Rows and roughly how far along a hidden order each lies, from 0 to 9
[  1  -6  -1 -13   8   2   8  -2  -3   2   0   2   0   1   0   1   6   2
   8  -2   2   8   0  -1   5   0  -1  -3   1  -1   0   0   3   3]	9
[  2 -10   0 -25   8  -6   4   0  -2   1   0   4   0   1  -5   3  -3   5
  10  -1   3   9   2   1   0   1  -1  -3   2  -1  -4   0   2  10]	5
[  2 -10  -1 -34  14  -7  14  -2  -3   4  -1   5   0   2  -5   5   7   8
  17   1   2  18   3  -6   1   0  -1  -7   0  -1  -4   0   4   7]	9
[  3  -4   0 -27   2  -1   4  -1  -1   1   2   3   0   1  -8   4   6  11
   4   1   2   9   3  -2  -1   0  -1  -6  -2   0  -4   0   0   7]	5
[  3 -10   0 -28   7  -9   6  -1   0   2  -1   3   0   1  -9   6   3  10
  10   3   2   7   2  -3   0  -1  -1  -6  -1   0  -3   0   1   5]	5
[  2  -1   0 -18   4  -1   5   0   0  -1   1   4   0   1  -4   6  -1   2
   3  -1   2   6   2   0   0   2  -1  -4   0   0  -3   0  -1  13]	2
[  3 -12  -1 -41   7  -8   7  -2  -2   4  -3   5   1   1 -10  11  17  12
  10   5   1  14   8  -4  -1  -1  -1  -8  -2   1  -5  -1   1   9]	4
[  5 -19   0 -56   6 -13   7   2  -5   8  -7   6   1   3 -12  22  -4  19
  17  13   1  23  11  -9   1  -4   0   3   3   2  -5   0   1  12]	1
[  6 -15   0 -63   9 -12  11  -1   0   3  -1   5   0   2  -9  11   5  14
  10   4   1  16   7  -4   0   1  -1 -10  -2   1  -5  -2  -1  15]	1
[ 0 -5  0  4  8 -3  5 -1  2 -2  3  3  0  2  2 -7  4 -2  5 -6  2 10 -6 -3
  1  3  0 -7 -2 -1 -1 -1 -1  5]	2
[  4   2   0 -20  -1   0   7  -3  -3   2  -1   4   0   1  -5   5  13  14
   0   4   1  12   2 -20   0  -2   1  -8  -4   1  -3  -1  -1  12]	2
[  1   8   0  -6   1   4   1  -2  -3   0   2   1   0   1   1  -4  11   3
   2  -1   2   8  -4 -10   1  -1   0  -1  -2  -1   0   1   2   6]	8
[  2  -6   0  -9   3  -4   4   0  -5   1   0   2   0   1  -4   3   0   6
   7   2   3  10  -1 -10   2  -2   0   0   0   0  -1   1   0   5]	2
[  2   3   0   7   5  -3   7   0  -9   3  -1   4   0   3  -3   1   2  10
   0   2   2  19  -1 -21   4  -3   1   4   3  -1   1   2   2  17]	1
[  3   0   0 -18   4  -2   5   0  -4   0   0   4   0   3  -4  -1   1   5
   8   1   3  10  -1 -13   3  -1   0   3   0  -1  -1   1   1  14]	1
[ 0  1 -1 -3  3  2  3 -1 -1 -1  1  1  0  0  2  1  3  0  0 -2  1 -1  1 -3
  0  2  0 -5  1  0 -2 -1 -1 10]	4
[  2   0   0 -15   6  -2   4  -1  -4   3  -1   2   0   1  -4   6   4   8
  10   3   2  21   1  -7   1  -2   0   3   1  -1  -2   1   3   8]	7
[ 2  4 -1 -7  6  1  7 -2 -2  0  1  1  0  0 -4  2  5  2  0 -3  1  7  2 -4
  0  2  0 -8  0  0 -3 -2  0  9]	5
[  4  -3   1 -63   5   1   3  -1  -2  -1  -1   5   0   2 -11  10   8  13
  11   4   5  15   4  -4   0  -2  -1   0  -1  -1  -7   2   3  18]	6
[  2  -4   0 -19   7  -1   5  -1  -1   1   0   3   0   1  -4   3   2   3
   8  -1   3   7   2   0   1   0  -1   1   1  -1  -3   0   2   9]	7
[  2 -12   0 -31   7  -8   5  -1   0   2   0   3   0   0  -3   3   2   5
  12   2   2  12   1   2   1   0  -1  -6  -1   0  -3   0   0   6]	3
[  3  -1   0 -30   2   3   3  -2  -4   3  -2   3   0   2  -7   4  10  14
   5   4   2  14   4  -9   0  -2   0  -5  -2   1  -3   0   1  11]	5
[  4 -22  -1 -13  17 -17  19   0  -4   5  -3   6   1   3  -8   8  -3  12
  21   3   2  19   5  -6   3   0  -1  -5   2  -1  -4  -1   2  11]	2
[  4   3   0 -32   3   1   3   0  -4   2  -1   5   0   2  -8   9   3  10
   5   3   3  12   6 -10   1  -1   0   0   1   0  -4   0   1  21]	2
[  3   3   0 -28   6  -4   1  -2  -7   5  -2   4   0   2  -7   6  12  16
  18   6   3  21   2 -16   2  -4   1  -1  -1   0  -2   2   3  10]	6
[  3  -1  -1 -31  10   0  14  -3  -1   2   0   4   0   0  -7   8   9  11
   4  -2   2  12   6  -5  -1   2  -1 -12  -1   0  -4  -2   1  14]	7
[  2  -1   0 -21   2   0   2   0  -3   0   0   3   0   2  -2   1   1   5
   2   1   2   3   0  -6   1   0   0   1   0   0  -1   0   0  15]	1
[  3   9   0   1   3   7   5  -2  -7   3  -1   5   0   0  -5   7   9  10
  -2   2   3  18   3 -21   0   0   1  -2   1   0  -2   0  -2  19]	2
[  5 -18  -1 -34  11 -13   7  -3   0   3  -2   7   0   1 -10  11   5  18
  10   2   1  14   9  -5  -1   2  -1 -18  -2   2  -5  -4  -2  13]	0
[  3 -13   0 -37   7 -11   6   1  -2   4  -3   4   0   2  -8  10   0  12
  15   7   2  14   4  -5   1  -3  -1  -1   0   0  -3   1   2  11]	3

Next part:
[ -9  -8  -4  -5  -4 -12  13  27 -27   0  -3 -13   1  -1   3  12   3 -16
  -4   2  11 -26   7   2   0  15 -12 -35]	4
[-11 -16   0   6   5  -1  15  -2  10   8 -15  -2   2   2   4   3  11 -30
 -14   0  -2  -6   0  -7   0  11  10 -21]	3
[ -5 -19   6  21   6  15   2 -18  36  -4 -16   0  -1   4   3  -9   8   3
  -6  -1  -2 -27  -3 -15  -1   9  29 -12]	3
[ -3  -4   1  12   9 -10   5  -2  29  11   6   7   2   6  -4  -2  -4  -3
  -2  -7 -16 -21   1 -10  -1   3   9  19]	6
[-10 -14   2   3   9  -1  12  -5  20   9  -9   1   0   4   4   2   4 -14
 -16  -1 -15 -17  -4  -5  -1  12  13 -11]	5
[-10 -11   3  10   0   3  18  24  -1  -5   6  -1   0   3  -5   3  -5  12
 -14 -15 -25 -36   9 -18  -2  18  18 -17]	8
[ -7 -27   9  18   0  10   8   2  17 -13 -17  -6  -1   4  -1  -1   6 -10
 -16  -5   0 -30   0 -21  -1  16  30 -36]	2
[  2  -5   0  10   5  -5  -5 -17  29   8 -11   3   1   4  -3  -4   6 -19
  -4   3   7 -13  -2  -8   1  -3   8   8]	3
[ -6 -21   8  15   1   9   7  12   6 -14  -2  -6  -1   1  -5   4  -2  18
 -12 -13 -18 -40   5 -21  -2  14  30 -22]	6
[ -1 -14  -4  14   6  -5   6  -8  23   2 -18  -6   3   0  -1   3  13 -38
  -7   4  20 -21   5 -13   1   8   0 -21]	2
[ -3 -22   8  23   9   8   4 -15  34  -9 -18  -1   1   2   1  -6   7  -8
 -12  -2   0 -30  -3 -23  -1  14  41  -9]	2
[ -2  -2   2   4 -10   3   7  25  -7 -10   3  -6   0  -3  -4   2  -8  12
  -8  -4  -8 -19   6 -19   0  13  12 -18]	4
[-11 -13   2  -1  -7   5  11   5  -5   6  -8  -7  -1  -4   3   8   6 -15
  -6   0  -7 -15   1  -1   0  15   2 -29]	4
[ -9 -10   2  -6  -5   9   7  14   6  -5   4  -3  -4   3   3   5  -2  21
  -5  -7 -27 -22   1  -1  -1   9   9 -28]	7
[-11  -9   1  10   1  -7  10   9  15   5   4   1   0   6  -1   4  -3   3
  -4 -11 -25 -31   2  -8  -2  12  12 -11]	7
[ -7 -25   9   2 -12  21   7  15  15 -14  -5  -9  -5   0  -1   5   0  18
 -12  -7 -20 -27   2 -15  -1  16  27 -43]	4
[  3  -4  -5  10   3  -5   2  -9  14   3 -11  -4   3  -2  -2   1  10 -35
  -4   7  27  -9   5 -10   2   2  -6 -12]	2
[ -2  -7  -8  11   8  -8   8  -4  15   5 -13  -4   4  -1  -1   4  11 -50
 -11   5  19 -12   6 -11   1   9  -4 -12]	2
[-10 -19   1   1  -6   8  14  21 -24 -13 -15 -17   0  -7   4  13   8 -24
 -12   2   8 -12   2 -11   1  20  12 -47]	2
[ -7 -30   9  25  10  12   8  -8  39 -12 -20  -6  -1   4   3  -4   8   4
 -12  -5  -4 -40  -4 -24  -1  18  43 -23]	2
[ -7  -6  -4   1  -9   3   6  25 -14 -11  -2 -13  -1  -3   3   7   2  -2
  -3   2   3 -20   9  -9   0  16   4 -40]	4
[  3  -1  -5  12   4  -7   3  -3   4   1 -12  -3   4  -3  -4   1   8 -37
  -8   8  24  -8   7 -12   2   4  -6  -3]	2
[ -6 -20   6  19   7  10   1  -7  20 -16 -12  -3   0   3  -1  -4   3  -2
 -13  -6   9 -34  -1 -18  -1  11  37  -7]	4
[-13 -19   6   2  -6  11   8   9  16  -3  -4  -6  -4   3   3   7   1   1
  -8  -6 -23 -17  -3  -9  -1  15  21 -42]	4
[-16 -25   3   5   6   8  17  21   5  -3  -5  -7  -2   2   4  11   1  -9
 -12  -8 -25 -41   2 -11  -2  25  20 -44]	6
[-12 -35   7  30  18  12  16   2  24  -9 -23  -5   3   3   2   0   7 -21
 -21  -5  -3 -54   1 -33  -2  27  48 -28]	3
[-13  -6  -2   7   6   1  10  19   3   2   8   3   0   7   0   0  -8  15
  -9 -14 -31 -31   2  -6  -3   9  13  -2]	9
[ -3  -4  -6   6  -5  -4  12   4  -1   0 -15  -9   1  -2   0   2  11 -25
  -8   7  19 -16   7 -11   1  13  -7 -25]	2
[ -3 -12   7  12   2   9  -3 -15  23  -6 -13   0  -1   5   2  -7   4   1
  -6   1   1 -11  -4 -10  -1   6  23  -6]	3
[ -1 -18  -2  20   7  -4  11   0   8 -10 -19  -9   3  -1  -3   2  13 -34
 -10   1  26 -36   8 -21   1  14   9 -20]	2
[ -1 -12   4  13  10   8  -3 -18  33  -3 -12   4   1   2   0  -6   4 -13
  -9   1  -1 -10  -3 -12   0   3  27   9]	3
[-10 -18   3   3   0  10  18  27  -4 -10   1  -5  -2   1   0   8  -4  11
 -15 -11 -27 -36   7 -14  -2  18  23 -39]	7
[-11  -9  -4  12   3 -10  18  18   0   0   3  -5   2   1  -2   9   0 -15
  -6  -7  -6 -40   8 -13  -1  18  -1 -25]	6
[-11 -11   0   0   7  -5  11  -2  15  14  -3   0   0   4   4   7   3 -13
  -4  -2 -21 -22  -3   2  -1  12   6 -13]	6
[  2 -19   3  18   4  -9   7  -5   5 -10 -21 -12   3  -3  -3   4  14 -36
  -8   5  33 -29   6 -22   2  14  11 -24]	0
[ -2   1  -5   6  -3 -10  11  13 -19  -1  -5  -4   3  -3  -3   3   2 -26
 -12  -1  14  -5   7 -10   1   7  -7  -2]	4
[ -7  -8  -5   0 -10  -7   8  15 -14  -2  -9 -13   0  -2   3   9   7 -18
  -2   4  12 -20   4  -3   1  11 -10 -31]	3
[-10  -3  -2   6   1  -2  10  16   3   2  10   3   0   7  -2  -1  -8  14
  -6 -13 -27 -29   4  -7  -3   9   6  -4]	9
[ -7 -19   7   1 -11   9  11  14 -23 -13 -17 -13  -2  -4   3   6   8 -15
 -11   2  14   2  -1 -10   0  15  15 -43]	0
[ -8 -14   0   3  -7  10   9  21 -18 -16 -11 -16   0  -6   4  10   7 -18
  -9   3   9 -10   4  -9   0  18  14 -45]	2
[ -6   1  -2   8  -3  -8   9  19   4  -3  11   0   0   3  -5   2  -7   7
  -5  -9 -15 -32   8 -11  -1  12  -1  -9]	7
[ -6 -16   1  16  18   9   2 -12  31  -1 -11   4   1   2   2  -2   5 -18
 -10  -1  -8 -24  -2 -13  -1   9  23   1]	5
[  3 -13   2  17   2  -8   3 -18  24  -2 -18  -7   2   0  -4   2  14 -32
  -3   2  24 -17   4 -17   2   5   8 -22]	0
[-10 -28   6   9  -6   9   3   1  14  -8  -9  -5  -3   4   1   2   4  -2
 -11  -6 -13 -25  -2 -11  -1  12  23 -30]	4
[  2  -8   1  22   5  -5   4  -1  14 -12 -10   0   3   2  -7  -4   4 -19
  -9  -5  16 -20   6 -21   0   5  12  -8]	2
